Rows, each with the grade of its hidden value:
[ 535  -99  656  389 -269  177  290  592  -33 -331 -505 -365   19 -137
   51  130 -265  -85  -49  458  370   98  527 -655 -870  191  -66  -68
 -142 -501  189 -289  -87  281 -605  303  259 -208  218 -390   -6 -420
   -7  239 -103 -232] : K
[  82 -306    7   55 -231   37   -2  202 -168  -23  237  -81   38  196
  189   77  -98  106   16  335 -141  131  -80 -218 -231  232 -159  -88
  146 -284  197   66  -87  277 -255  208  -54  -31  107 -239  -13 -393
  118  169   78 -239] : K
[ -75 -191 -182 -122 -253   31 -225 -100  561  234  -43  318   -6  133
 -255  -85  427   56   67 -402 -212 -174   33  396  450 -600 -115  193
  174  143   63    5  158 -276  -19 -425  285    3  242  116 -429  310
 -385 -515  -87  109] : D
[-279  -58 -332 -152   16  -88 -380 -313   12  389  486  331  190  261
  -16 -432  387  196  -34 -655 -227   10 -216  246  560 -583  183  123
  220  298   27  475  348 -318  187   44   33  120  -65  442 -288  294
  -37 -361   57   19] : U
[-293 -145 -450  155 -208   96  282 -128  341  343   55  -12    2  279
 -176 -192  -18  186    4 -290 -361 -297 -359  145   96 -164   58  142
  112  354  151   38 -126  -12  258    9  -38 -199  186   17 -135   55
   25 -369  383   -5] : D
[ -22  -10   56  -74 -160    7 -130 -324  154  342 -229  539  -50 -216
  220 -108  176  -73  395 -209   84 -171 -299   98  492 -233    1 -102
 -182  324   73  160  301 -369  194 -137  175  -82 -282  126  -97    4
  -77 -395  -80 -323] : U
[-124 -287 -498  -75   60   34 -109  211  150  108  572  -74   18  200
  443  262 -228   67 -129  122 -675 -187 -352  354  195   64  -72  -73
  230 -200  264 -244 -165  224 -155 -317 -368 -178  365  -63  144   19
   -9  -45   66 -108] : S
[ -77 -397  -92  137    1  292    0  265 -512 -151  310 -258   93  529
  -44 -395 -162  143  227    2 -119  440 -195    0 -372 -308 -122  -12
   34  142  172  205   24  264  -15  205 -240  245  296  -79  -47 -241
  233  212  112  -49] : X
[ 395 -305  258 -202  121 -353  111   -7  156  -12   83  -45 -402  112
  387   71 -147 -313  -18  734   91  241   76   99  297  300 -183  -32
   28 -648  179 -552  182  287 -663  -88  292  105 -137 -107   13  201
 -359  263 -468 -333] : S
[-299 -439 -314  -52 -526  197 -333 -188 -185  130  365  259  248  602
 -486 -489  466  301  247 -374 -256  230 -112  162  173 -466 -149  153
  196  352   51  647  103   24  212  154  141  395  187   12 -445 -217
  -30 -260  165  123] : S
[-309 -278 -426  137 -544  287 -236  -59  -47   99  436  134  264  397
 -183 -135  122  261   24 -258 -467 -135 -178   57    5 -102   83   35
  125  144  179  403 -160  290  219  138  -44   40  279  -70 -107 -292
  115 -257  305   49] : K
[-116 -218 -204   95 -146  198  -23  105  150  115   32   -5  109  295
 -231 -281  103  119   84 -329 -213  -19  -59  225   18 -513  -13  135
  109  246  106   66   47  -59   58 -111   20   25  351   61 -262  119
 -130 -277   98  110] : V
[ 291 -327  452  160    2  243  201  332 -227 -302 -330 -204 -275  129
   85  -59 -200  -97  425  327  344  448  -40 -245 -541 -195 -378 -102
 -212  -74  201 -165   79  121 -250  -10   38   63  106 -303  -19 -329
  199  282 -117 -314] : X
[ 325 -475  282 -139  199  -13  -31  458 -377 -197   94 -199  -83  255
  271  -96 -115  -55  250  508  100  595    1   21 -230 -159 -454  -96
  147 -300  140 -144  186   82 -526  -41 -109  238  191 -193 -131 -174
  -74  418 -296 -237] : V
[  80  292  -32  -58  233 -312  -96 -127  354  525   40  293  166 -413
  524  -22   25  -56 -284 -341  -89 -452  -58   50  544 -146  423  -20
   89  -34   45  -64  328 -458 -116  -15   54 -402 -211  442   -7  429
 -238 -391 -102 -225] : M
[  25 -161  -54  -54  -14    1   23   57  494  192 -171  111 -141   54
  -67  -13  187   13   85 -215  -78  -95  -63  257  209 -491 -180  125
  142   90  101 -183  127 -279  -97 -375  143 -134  206   51 -307  267
 -236 -317  -47  -23] : V
[ -30 -453  203  118 -335  340  -60   20 -592 -149  -64   22   83  559
 -449 -677  199  140  558  -89  273  645  -51 -142 -337 -500 -262   44
  -98  376   61  543  213   90  115  358  149  505   76 -118 -344 -397
  155   99   36  -60] : X
[ 122 -265  238  181 -288  390   91  164 -278  -61 -456  135   55   25
    5 -260 -153 -107  618  171  150  142 -131    7 -196 -184 -151 -161
 -316  319  134   44   85   44   78   10   37  110  112 -223  -43 -338
  -45  -72  -80 -226] : X
[ 266 -135  431   80  107   27  128  188   28  -98 -286 -104 -246   36
   39 -106   37  -37  181    7  394  319   75 -264 -305 -375 -238   20
  -61  -79  124  -88  233 -163 -275    2  187  -34  -18  -52 -177  -36
  104   98 -112 -247] : E
[  75 -199  195  179  172  300 -356  204 -460 -486  576 -218 -170  242
  399   91 -194   52   27 -167   59  444  -94 -351 -535 -321  -46 -126
 -232 -288  309  138   81  323 -163   32 -213   50   93  -20  317 -325
  706  355  -46 -308] : M
[ 168  -59  233  356   -4  187  383 -315  123 -265 -121 -185 -640  202
  175 -178 -580 -493  155  358  226   38  -96   -8  -30  201  340  -30
 -699 -244  348 -678   12  766  -95   18  343   36 -162  -48  488  248
   72  109 -258 -319] : E
[  -2   79 -180   74  122  -25  172  131  513  380 -192   23   83 -113
  105  -97  -55  -17 -125 -300 -218 -399  -59  287  261 -361  200   96
  137  156   89 -296   99 -295  -52 -237    3 -336  240  219 -161  459
 -346 -427   34   25] : X
[  81 -438  157  240  -70  300  234  319 -251 -367   54 -411 -279  453
  -72  -50 -207  105  246  199   99  471 -144 -311 -739 -164 -400    4
  -83  -78  265  -31 -123  341 -163   98  -96   68  255 -360   13 -447
  468  340  159 -218] : D
[-135  -64 -305   59 -245   38 -133    1  729  145  230   85 -114   51
  -11  364  200  166 -296 -378 -388 -416  -40   72  113 -247    0  139
  232 -184  217 -124 -147  -13  -60 -353  102 -390  289    4 -138  131
   22 -402  201    6] : K
[ 148 -268  186  107  -25  203  156  219 -220  -57 -218  -54  -81  100
  159 -159 -218  -81  400  243  106  227 -178  -24 -217 -125 -196 -121
 -149   94  167  -92   81   71  -95    8  -60   43  101 -173   -3 -213
   39   98  -69 -260] : X
[ -85 -251 -236   99 -124   91   36  166  100   35  297 -172   37  330
  -36  -41  -19  173 -113  -99 -308   -6  -92   -1 -160 -155  -68   85
  185  -60  184   15  -99  145 -119   14  -76  -75  306  -64 -100  -80
   84  -60  184  -17] : S
[-264 -132 -148   78 -109  159 -360 -287 -317   41  537  163   76  381
  -45 -400  224  224   83 -593  -50  234 -236 -130   39 -485  145   56
  -49  257  130  612  225    1  264  259   -6  180 -101  251  -63 -123
  437 -110  167 -111] : M
[ 195 -134   28  108  105   30  463  307 -194  263 -340  -90  108 -155
  515 -132 -574 -184  296  589 -106 -126 -321   98   -9  359   26 -243
 -101  101  147 -360    0   63 -144  124 -261 -188   55 -153  174 -121
 -231   61  -42 -347] : X
[ -99 -216   57   42  -63  171 -410 -165 -546 -119  522  145   37  308
  160 -297  105  139  200 -307   67  410 -218 -233  -92 -341   25  -71
 -137   84  158  559  246   93  110  272  -54  241 -152  125   51 -312
  492  111   22 -259] : M
[ 210 -460  325  114  -19  249   57  383 -446 -350  -19 -292 -113  412
  -72 -256  -94   34  341  252  233  646   32 -199 -582 -315 -385  -25
  -41  -81  168   52   94  212 -286  132  -15  276  231 -253 -133 -347
  197  365  -85 -163] : V
[ 385 -327  503  -13 -319  -41  -42  278 -239 -102 -211   26   71   72
   -5  -91  149   12  183  449  315  386  311 -384 -303   66 -318  -61
  100 -342   69  139  161   48 -493  301  303  160  -12 -273 -300 -426
 -135  216 -204 -251] : K
[ 485   23  486  172  232  163  -32  526 -245 -220 -227 -132   79 -356
  666  118 -466 -293   94  333  165   41  201 -159 -298    7  118 -272
 -301 -344  201 -411  169   89 -488  -61  -98 -165  133  -51  299  -71
  -84  189 -398 -344] : U
[ 445    5  459   53  316  -88   85  356 -293  -34 -138 -107    9 -293
  700   16 -385 -218   71  409  235  151   50 -258 -171  144   46 -244
 -153 -328  153 -271  251  -29 -485  146  -81 -149 -117   -2  213  -84
  -17  271 -317 -444] : U
[  75 -394   53 -148 -140 -111 -245   93   12  -80  432  -11 -152  351
   23  109  288  191  -64  106  -37  371   25 -182  -98 -141 -378   63
  347 -410  160  185   74   93 -361   31  113   97   70 -134 -273 -220
  152  177   -9 -161] : K
[-227 -148 -333  -52  -73   82 -114 -121  375  308   86  220    8  215
 -161 -222  256  116  103 -504 -263 -144 -230  401  392 -621   -9  153
  165  345   85   87  143 -270  191 -300   42  -41  211  206 -314  315
 -168 -457   97   79] : X
[ 105   31  245  332  -60  253   53   49 -350  -98  -40  -17   21 -131
  400  -67 -352  -50  177  -25  163    2 -162 -436 -384   60  217 -202
 -411   45  223  106   58  158   50  304  -86 -172 -141  -35  343 -381
  437   72   67 -412] : M
[ 215   22  176  -76   88  -85  -47  109  170  293 -303  255  116 -266
  286 -136   38 -146  141  -35   66 -136   42  183  359 -275   64  -60
    6   58   33 -147  329 -375 -206 -154  122 -116   -5  176 -176  262
 -419 -266 -269 -168] : E
[-154 -189 -244 -197  185 -170 -126 -151  -52  334  403  139   -2  285
  152 -313  180  133   53 -233 -167  176 -343  211  406 -357  -49   50
  267  154   71  234  286 -229   17   26  -85   89  -69  257 -223  194
    4  -94   37 -124] : E
[ -80  -70 -256 -149  197  -62 -141  -35  318  307  181  221  -80  -37
  364   51   24  -29   52 -210 -296 -188 -330  394  499 -334   -6  -26
  123   86  145 -157  178 -253   -8 -395 -122 -180   81  205  -55  323
 -139 -287  -67 -147] : E
[-231 -256 -437   42  209  156  -19  135   70   25  531 -206 -134  404
  185  -20 -174  129  -43 -221 -447   52 -416  286   -2 -357  -58   39
  160   58  258 -112  -68  152   50 -247 -355  -88  347   68   62  134
  241  -21  185  -33] : X
[  75 -206 -225 -242   26 -216  -62  112  347  339  140  194   19  -82
  422  216    4  -35  -22  234 -392 -232 -195  357  494   67 -158  -63
  279 -191  129 -274   62 -151 -289 -332  -73 -183  132  -13 -109  150
 -380 -186 -136 -182] : S
[ 359 -401  333   38   44  -23  162  482 -409 -203   30 -345   -4  235
  210  -94 -219   -1  104  591  132  488  119 -286 -491  130 -329  -87
  106 -377  155 -106   58  225 -571  271  -44  134  151 -290  -65 -357
   16  463 -150 -264] : S

New part:
[  35  -33   52  -76   28   30   22   47  -41  -32   67   -3 -112  -36
   78  -16  -21   83   34   31   23  -90  -73   32   -3   -9  -98   39
  117  -20   31   16   96    5    3   19  -44   24  -40   20    5   17
   17   51   -3   -3] : [12]
[  33   67 -133  -64   75 -157 -108  148  442 -267  -45  109   56  199
 -256  -90  -94 -307  -19  -57  241  401   25  -47 -411   -1  -63  131
   79  388   21 -121 -204 -159  -35 -113 -507    0   56   96  168  313
   15   75 -100   74] : [30]
[ -1 -17 164 -70  12  69  27  77  38 -41   3  16 -70  88  37  10  73 -31
  75  81 -34  -9 -31 -70 -33 -42  18  20  57 -68 -88  21  35 -17 -93  87
  15 107  17  71  76  50  59  20  30  23] : [31]
[  12  -94   94  -68 -107   -2 -131  108 -108  -40    7  -72   76  -11
   52  -16  -18  -92   98    8  -63  -39   54  -22   51   44   14   27
  -26   24  -16  -61   17   20   16   49   58   52  101  -13   63   -5
  -83  -54   37  -35] : [13]
[  50  -31  117  -50  -10   22   41   92   69  -21   24  -17  -86   74
   42   61   21  -52   20   21   51   13  -57  -60  -20  -11   14  -68
   48   -9  -61  -91   66 -122  -71  101  -23   63   52   22   72   53
   87   38   34  -57] : [31]
[  9 -84 101 -60 -86   0 -94 111 -95 -36  14 -63  56 -27  47  -2  -3 -68
  96   4 -59 -47  43 -34  42  34  -5  24 -15  16   3 -60  18  23  -3  29
  53  57  78  -8  66  12 -77 -46  31 -52] : [15]
[ 123   37  119  -27   22    5  123   33  217   28    6  -15 -135   31
   67  153  -91  -96 -123  -86  169   36  -61  -36  -20   23  124 -194
    1  -45  -70 -255   26 -273    4   65  -34  124   92  -73   39   16
  223  119   57 -112] : [15]
[ 11 -19 144 -68  18  75  24  64  18 -42   6  16 -82  82  39  12  78 -18
  63  83 -16 -22 -38 -51 -13 -32   4  19  73 -66 -86  10  42 -18 -82  85
  16  98  22  55  62  34  46  29  28  24] : [13]
[   2  222  225  -87  219  285  162 -201  109   20 -103  142 -168  -45
   64   26   56   38 -156   88  -47 -150   29   57   47  -41  227  137
   43 -412 -164   52 -183   86  119 -117  168  372  -53  -67  -86 -160
  122  157   30  296] : [21]
[  57  -18  111  -46    9   25   59   78   70  -18   25   -9  -99   43
   42   69   12  -33    7    5   63   -5  -58  -52  -16   -7    3  -64
   57  -21  -40  -99   58 -113  -61   68  -21   73   42   10   61   49
   86   53   29  -65] : [15]
[ -12 -103  106 -126  -74  -81  -26  136   55  -43  106  -63  -89  -34
  175  -32 -180   58  117    0  -57  -31  -58  -81 -147  -48  -85   64
   70   15   59  112  171  -17   -5   60 -124    5  -50  115   57  143
  134   24   35  -90] : [31]
[ 123   55   19  -80  206  129  156  -88 -145  -49   43  100 -167  -89
  -32   53   92  113  -79  -13  103 -177 -149  107  141   30  -69   17
  161 -166   57  -81    3   94   71  -82   34   31   -7 -123  -99  -88
  -79  147  -74   63] : [32]
[  -2  -85  109 -103  -52  -42   -7  125   36  -40   79  -47  -86   -1
  126  -11 -101   31   97   19  -37  -24  -60  -82 -104  -41  -68   44
   70    3   30   70  139  -25  -32   65  -88   16  -28   96   63  117
   96   19   29  -71] : [30]
[  90  115 -162  -60  185  -30   -5    5  211 -193  -11  127  -61   29
 -195  -57  -36  -95  -98  -59  256  149  -33  111 -185   40 -124  120
  159  202   72 -139 -166  -58   70 -179 -342   21    2  -40   25  126
  -68  133 -118  117] : [21]
[   9 -141   90  -68 -265  -70 -335   96 -250    3  -25 -184  330 -203
  118  -57 -202 -202  103 -124 -166 -102  242   78  171  171  152   29
 -230   53   46 -183  -85   82  230  -47  186   92  210 -160   18 -148
 -204 -153   74  -62] : [33]
[  26   -2   61  -27   62   86   61   39  -98    1   67   27  -56  -40
   33  -42   93  100   32   66    5 -111  -71  102   73   -4  -91   -5
  104   -9   27  -20   48   39  -44   12    9   21  -82   11  -11  -44
  -46   32  -22   46] : [12]
[-184  -74  269  116 -141   47  110  240  -97  196  215  -22  286  -66
  161 -274  150  154  228  206 -354  -75  -24  155   46 -124    7 -155
 -116  163   80  151   97  142 -279  128   56  -88 -412  277   23  -70
   44 -163    5   69] : [30]
[  61    2   32  -61   86   79   49   11  -82  -38   43   25 -128  -34
   23    9   59   87    4   34   66 -113  -78   68   59   14 -107   29
  140  -48   17  -40   53   13    4   -4   -7   44  -14  -32   -7  -18
  -40   67  -21   23] : [12]
[ 29 -64  33 -49 -21  64 -39  80 -53 -39  14 -14 -92  88 -21  34  80 -53
 -24 101  37 -10 -63 -93  24 -14 -59  69  91  12 -36 -12  63 -18 -48  72
  -7  -6  39  36  57  26 -74   2   5  21] : [13]
[-250  -85  299  174 -184   44  125  294 -112  261  268  -24  404  -80
  178 -373  184  182  271  257 -450  -64  -19  215   52 -154   19 -196
 -171  249  111  197   99  186 -342  147   52 -149 -539  355   13  -99
   40 -224   -5  110] : [30]
[ 26 -38  68 -65  10   7 -14 104  52 -86  21  15 -47  99 -20  -6  47 -65
  62  47  44  50 -47 -48 -67 -16 -47  21  85  58 -36 -29  30 -43 -81  63
 -89  26  36  58  84  92   8  25  -5  -3] : [13]
[  39   -5    8  -60   44  -10  -24   86  100 -113   13   40  -44   87
  -59  -27   17  -75   29   24   97   85  -37   -3 -106   -3  -68   43
  100  114  -12  -56  -13  -58  -47   11 -162   23   25   44   74  103
   -2   47  -31   25] : [33]
[  88  199 -263  -47  239  -83   -9    3  361 -240  -11  177   -1   11
 -290 -128  -97 -152 -160 -112  326  262   -3  172 -298   51 -137  158
  152  338  126 -188 -296  -68  110 -303 -516   15  -36  -52   21  189
  -88  161 -171  174] : [32]
[  64   30  -15  -87  114   50   88  -22  -71  -17   97   18 -173 -164
   88  -21  -68  185  -43  -21   62 -177  -97  113   32   12 -153   69
  160  -71  111    0   68   53   97  -98  -65   35  -91  -58  -71  -13
  -17  105  -35   19] : [32]
[  28  -45   64  -86   15   15   14   61  -21  -39   69   -9 -112  -22
   91  -16  -41   72   47   31   15  -74  -72    9  -28  -16  -93   42
  113  -14   26   30  108   -2   -4   34  -56   20  -34   40   16   41
   41   48    5  -14] : [33]
[  75  -66 -279  -45    9  151 -164  -47 -205  -53  -41    6 -201   62
 -237  110   52 -164 -449  172  176  -18 -137 -240  112    7 -131  405
  156   14   98   32  -12  111  210 -126  -46 -204   51  -66  -57  -58
 -427   19  -95  211] : [21]
[  16  -76   46  -50  -42   50  -39  108  -34  -41   14  -24  -80  104
  -28   43   79  -76  -16  102   22   15  -62 -141   -1  -27  -56   73
   75   22  -31   -1   68  -24  -68   79  -17  -16   38   60   79   61
  -71  -13    9    3] : [30]
[ 15 -17 132 -56  26  68  48  72  16 -37  15  16 -88  61  27  26  83  -7
  52  69  -4 -27 -46 -61 -13 -33 -20  13  76 -52 -52  -5  40 -16 -93  59
  12  85   7  54  64  47  31  31  17   1] : [15]
[  60   24  -20 -102  100   19   86  -18  -42  -16  118    9 -185 -191
  125  -30 -136  202  -42  -39   56 -176 -101  109  -10    3 -161   85
  161  -64  136   28   89   51  124 -111 -103   27 -112  -42  -79   11
   21  115  -32    4] : [32]
[ -16   33   71   29   67  114  123   40 -144   83  129   37   20 -138
   64 -127  118  195   28   91  -74 -173  -67  215  127  -19 -100  -39
   68   11   88    5   30  109  -55  -35   30   -4 -229   27  -64 -110
  -68    4  -41   95] : [21]
[ 27 -43 108 -53   5  36  35  96   9 -37  31  -4 -82  58  25  32  65 -12
  58  50  17 -16 -59 -61 -14 -21 -44 -13  76  -6 -32 -32  68 -46 -91  75
 -15  47  18  47  73  62  26  23  12 -37] : [15]
[ 27 -40  81 -64  10  30  -2  91   4 -67  25   7 -68  77   8   0  64 -20
  72  57  30   1 -51 -31 -27 -15 -60  12  95  20 -40 -21  53 -31 -82  74
 -45  39  28  50  72  63   3  23   5  -8] : [13]
[ 24 -24  72 -54  29  17  17 100  57 -76  22  20 -67  71 -19   8  59 -37
  60  41  46  30 -46 -51 -67 -22 -65  19  92  44 -20 -33  24 -39 -95  38
 -82  46  18  56  85  98   9  32  -8 -16] : [15]
[ -26   48   76   41   82  125  159   37 -159  103  152   48   35 -168
   73 -151  132  231   31   95  -96 -196  -79  245  140  -26 -104  -53
   66    9  108   15   23  140  -62  -47   38  -10 -272   28  -84 -125
  -71    4  -52  108] : [32]
[ 117   69   12  -43  127   86  113  -44   10    1   28   32 -165  -76
   28   67    0   66 -114  -38  155 -108  -80  111   79   43  -38  -53
  115  -77    9 -167    8  -89   68  -43  -14   94    9 -118  -43  -59
   28  123  -13    8] : [21]
[ 158  129  -16  -31  165   95  183  -90   62   38   36   36 -211 -127
   32  107  -42   76 -219  -94  221 -125  -97  139  106   61   -4 -108
  109 -109   19 -255  -25 -140  122  -91  -22  122   15 -193  -86  -86
   62  173  -12   -4] : [32]
[  64   -6  110  -37   11   28   77   69   89    1   27  -11 -108   36
   50   80    2  -32  -21   -4   77   -7  -60  -45   -8   -6   19  -92
   49  -23  -42 -123   54 -136  -55   66  -18   81   37   -4   52   35
  105   63   34  -70] : [15]
[  55  -13   44  -56   54   73   16   24  -96  -38   30   13  -86  -28
   19    4   58   50   15   33   43 -100  -52   60   71   23  -77   23
  106  -37    7  -54   38   17    5    5   17   47    9  -32    3  -30
  -57   43  -13   23] : [12]
[ 31 -44 100 -60   9  45  18  85 -12 -47  28   2 -82  72  28  13  73  -6
  65  64  20 -22 -61 -35  -2 -17 -49  -5  92  -9 -49 -21  74 -33 -86  90
 -14  44  25  45  63  45  16  25  14 -15] : [13]
[ 125   42  117  -25   15    1  122   31  240   41    5  -26 -143   25
   79  161 -111 -100 -138  -97  178   39  -56  -38  -24   24  135 -203
   -6  -41  -74 -268   27 -300   13   64  -40  132   94  -78   39   17
  240  121   64 -121] : [15]
[ -71   35  104   81   44  125  163   70 -184  152  186   41  117 -185
   91 -213  153  254   64  131 -171 -199  -67  286  153  -45  -93  -79
   24   59  130   48   29  174 -103  -36   50  -48 -359   78  -91 -154
  -78  -41  -54  131] : [32]
[  87   17   50  -51   72   70   68    5   -2  -15   23   15 -138   -9
   31   55   24   31  -50    4  107  -74  -74   50   52   21  -32  -39
  104  -54  -21 -111   42  -78   13   20   -6   71   23  -54   -1  -27
   34   85    2   -2] : [12]
